Below are the code and all the weights of a small trained network. Each question names an input and a class and asks about switching units off, where a switched-off unit gives its printed mean instead of its output.

import numpy as np


def w(rows, s, z=0):
    codes = np.array(rows[::2]) - 128.0
    scale = np.full(codes.shape[1], s)
    scale[-1] = z or s
    return codes * scale


def f(y):
    return y / 2 * (1 + np.tanh(0.7978845608 * (y + 0.044715 * y**3)))


def log_softmax(a):
    a = a - a.max(-1, keepdims=True)
    return a - np.log(np.exp(a).sum(-1, keepdims=True))


def net(x, mask):
    res = np.array(x, float).reshape(1, 5) / 4 @ E
    y = f(res @ A[0][:, :-1].T + A[0][:, -1])
    res = res + np.where(mask, y, B[0][:, -1]) @ B[0][:, :-1]
    return log_softmax(res[-1] @ U[:, :-1].T + U[:, -1])


A, B = {}, {}
E = w([
[149,86,193,96,113,17,99,175,112],'x0',
[136,110,159,99,23,179,212,186,227],'x1',
[4,37,147,182,65,174,141,160,57],'x2',
[138,80,54,135,220,58,161,2,84],'x3',
[196,153,107,194,170,128,104,134,54],'x4',
],0.0086)
A[0] = w([
[103,87,49,193,120,155,190,54,111,253],'n1',
[54,107,235,132,84,100,114,212,91,242],'n2',
[194,189,189,145,140,161,85,131,178,253],'n3',
[240,208,124,113,122,124,149,111,191,114],'n4',
[108,125,154,98,195,42,143,73,81,230],'n5',
[25,112,124,103,130,145,131,52,172,175],'n6',
[197,188,139,87,199,109,62,64,77,136],'n7',
[47,209,63,206,102,211,111,67,82,204],'n8',
[40,111,162,22,94,36,159,154,190,181],'n9',
[135,133,85,136,162,228,85,171,99,142],'n10',
[76,104,150,186,146,247,83,219,34,233],'n11',
[178,182,253,112,229,77,70,128,49,156],'n12',
[30,159,179,141,144,186,115,66,85,218],'n13',
[144,204,80,186,144,199,192,87,195,165],'n14',
[87,178,122,205,129,119,153,118,154,68],'n15',
[192,205,177,102,226,84,46,82,164,222],'n16',
],0.0071,0.0034)
B[0] = w([
[126,106,165,201,199,156,116,73,150,215],'n1',
[113,181,174,65,29,211,134,201,71,239],'n2',
[186,152,106,58,149,149,166,157,152,206],'n3',
[76,159,60,108,189,54,171,178,198,211],'n4',
[97,89,136,102,146,140,138,85,107,230],'n5',
[76,150,119,124,152,164,129,78,101,184],'n6',
[145,62,98,73,142,88,88,174,43,233],'n7',
[195,148,128,214,150,174,2,48,96,222],'n8',
[115,63,173,45,77,171,133,45,153,221],'n9',
[204,172,68,194,131,150,104,125,105,169],'n10',
[198,234,144,169,74,204,81,178,124,239],'n11',
[93,78,84,98,94,74,119,167,57,227],'n12',
[121,205,116,172,146,198,41,84,157,194],'n13',
[131,161,74,164,195,155,134,108,154,204],'n14',
[160,124,119,128,213,178,91,119,172,129],'n15',
[92,77,43,60,195,54,182,157,80,255],'n16',
],0.0078,0.0098)
U = w([
[181,47,137,194,178,99,160,82,122,53],'0',
[121,76,246,62,69,107,210,123,178,174],'1',
[184,185,112,183,169,167,86,130,111,122],'2',
[143,172,186,147,68,160,98,240,64,113],'3',
[57,121,133,121,179,142,126,64,138,157],'4',
[128,76,81,60,168,2,111,188,45,119],'5',
[132,212,74,128,172,84,221,178,237,3],'6',
],0.0084,0.0024)

Each question gives the input, the list of numbers given to net, and the class t.
The units are the neurons (one row each of A and B). Each row of codes is followed by its name. A weight is (code - 128) times the scale printed after its matrix; where a second scale follows, it is the last column's (A, B and U).
mask holds one flag per neuron, in row order. A switched-off neuron (its flag False) gives its mean, the last column of its row in B, instead of its output. The means were averaged over made-up inputs and are rounded, as every weight is.
A unit's drop is (log p(t) with every unit on - log p(t) with that unit switched off) / (log p(t) with every unit on - log p(t) with every unit switched off).
The circuit of an input: a set's keep is (log p(t) with only the set's units on - log p(t) with every unit switched off) / (log p(t) with every unit on - log p(t) with every unit switched off). Starting from the 12 units with the biggest drops (on a tie, the unit counted first), units are removed one at a time, each time the one whose removal leaves the highest keep (on an exact tie, the one counted first), for as long as the keep stays at least 0.8.
circuit, biggest first: the units of the circuit, biggest drop first
most important unit: the unit with the biggest drop
k most important neurons: the k neurons with the biggest drops, biggest first
drop of u: that unit's drop, to one decimal
input [-2,-1,-8,1,-7], class 5: most important neuron -> (n16)
input [2,1,-5,-6,1], class 6: 2 most important neurons -> (n7; n4)
input [-8,2,-8,6,7], class 5: 2 most important neurons -> (n7; n16)
input [-2,-3,8,8,-1], class 2: circuit, biggest first -> (n8; n13)
input [-6,0,8,-2,-6], class 2: circuit, biggest first -> (n8; n13)
input [4,2,4,6,5], class 0: circuit, biggest first -> (n16; n1; n2)
input [1,-7,8,8,1], class 2: 3 most important neurons -> (n13; n8; n11)
input [-2,7,-3,7,0], class 6: 2 most important neurons -> (n8; n4)
input [-7,8,3,3,-1], class 2: circuit, biggest first -> (n8; n16)
input [0,5,1,-4,-3], class 1: 2 most important neurons -> (n9; n8)
input [1,-2,7,7,3], class 0: 3 most important neurons -> (n2; n1; n5)
input [-1,-4,-4,-3,-7], class 5: circuit, biggest first -> (n16; n11)
input [5,7,-4,1,4], class 6: circuit, biggest first -> (n4; n7)
input [5,-7,4,-1,-8], class 3: most important unit -> n2
input [-5,0,-3,-1,-6], class 6: 2 most important neurons -> (n5; n7)
input [-7,-2,-6,2,2], class 5: 2 most important neurons -> (n7; n16)
input [0,-8,7,6,-6], class 4: 2 most important neurons -> (n5; n6)
input [8,4,-8,0,-6], class 1: 2 most important neurons -> (n9; n7)
input [0,-2,3,7,2], class 0: drop of n2 -> 0.2
input [-5,8,0,-4,2], class 6: most important unit -> n14
input [-8,6,4,5,0], class 2: drop of n8 -> 0.1
